Below is a small trained network, with its code and all its weights. Each question gives an input and a class and asks what happens when units are switched off, that is, made to give their printed mean instead of their output.

import numpy as np


def w(rows, s, z=0):
    codes = np.array(rows[::2]) - 128.0
    scale = np.full(codes.shape[1], s)
    scale[-1] = z or s
    return codes * scale


def f(y):
    return np.maximum(y, 0)


def log_softmax(a):
    a = a - a.max(-1, keepdims=True)
    return a - np.log(np.exp(a).sum(-1, keepdims=True))


def net(x, mask):
    res = np.array(x, float).reshape(1, 4) / 4 @ E
    y = f(res @ A[0][:, :-1].T + A[0][:, -1])
    res = res + np.where(mask, y, B[0][:, -1]) @ B[0][:, :-1]
    return log_softmax(res[-1] @ U[:, :-1].T + U[:, -1])


A, B = {}, {}
E = w([
[139,254,37,114],'x0',
[134,118,117,134],'x1',
[225,170,166,238],'x2',
[125,140,141,117],'x3',
],0.0075)
A[0] = w([
[103,108,105,83,183],'neuron 1',
[165,147,153,169,135],'neuron 2',
[175,97,149,118,91],'neuron 3',
[132,249,18,117,138],'neuron 4',
[80,100,93,66,215],'neuron 5',
[139,31,211,125,255],'neuron 6',
[83,103,96,70,206],'neuron 7',
[138,211,41,111,160],'neuron 8',
[104,105,119,148,103],'neuron 9',
[123,80,185,131,206],'neuron 10',
[203,176,185,233,142],'neuron 11',
],0.018,0.0056)
B[0] = w([
[122,107,133,68,171],'neuron 1',
[105,157,125,164,171],'neuron 2',
[144,114,145,166,147],'neuron 3',
[153,141,21,111,252],'neuron 4',
[137,79,140,41,195],'neuron 5',
[112,147,254,132,229],'neuron 6',
[168,84,144,56,190],'neuron 7',
[98,69,63,143,224],'neuron 8',
[137,135,129,120,136],'neuron 9',
[126,142,196,132,187],'neuron 10',
[114,196,125,227,228],'neuron 11',
],0.043,0.017)
U = w([
[221,102,218,69,170],'0',
[234,47,29,85,154],'1',
[165,182,190,226,159],'2',
[201,200,3,213,8],'3',
],0.0069,0.0017)

Each question gives the input, the list of numbers given to net, and the class t.
The units are the neurons (one row each of A and B). Each row of codes is followed by its name. A weight is (code - 128) times the scale printed after its matrix; where a second scale follows, it is the last column's (A, B and U).
mask holds one flag per neuron, in row order. A switched-off neuron (its flag False) gives its mean, the last column of its row in B, instead of its output. The means were averaged over made-up inputs and are rounded, as every weight is.
A unit's drop is (log p(t) with every unit on - log p(t) with that unit switched off) / (log p(t) with every unit on - log p(t) with every unit switched off).
The circuit of an input: a set's keep is (log p(t) with only the set's units on - log p(t) with every unit switched off) / (log p(t) with every unit on - log p(t) with every unit switched off). Starting from all 11 units, units are removed one at a time, each time the one whose removal leaves the highest keep (on an exact tie, the one counted first), for as long as the keep stays at least 0.8.
circuit, biggest first: the units of the circuit, biggest drop first
k most important neurons: the k neurons with the biggest drops, biggest first
drop of u: that unit's drop, to one decimal
input [0,-6,7,-2], class 2: 2 most important neurons -> (neuron 4; neuron 8)
input [5,1,0,2], class 1: circuit, biggest first -> (neuron 11)
input [8,-1,0,-6], class 1: 2 most important neurons -> (neuron 11; neuron 8)
input [0,-3,-2,2], class 0: 2 most important neurons -> (neuron 4; neuron 8)
input [-8,1,1,6], class 2: 2 most important neurons -> (neuron 5; neuron 7)
input [0,5,-6,5], class 0: 2 most important neurons -> (neuron 4; neuron 8)
input [-2,-4,-1,-8], class 0: drop of neuron 11 -> 0.2
input [-5,-1,6,-8], class 2: drop of neuron 9 -> 0.0
input [-7,1,7,6], class 2: drop of neuron 11 -> 0.0
input [0,4,-5,-5], class 0: 2 most important neurons -> (neuron 4; neuron 8)
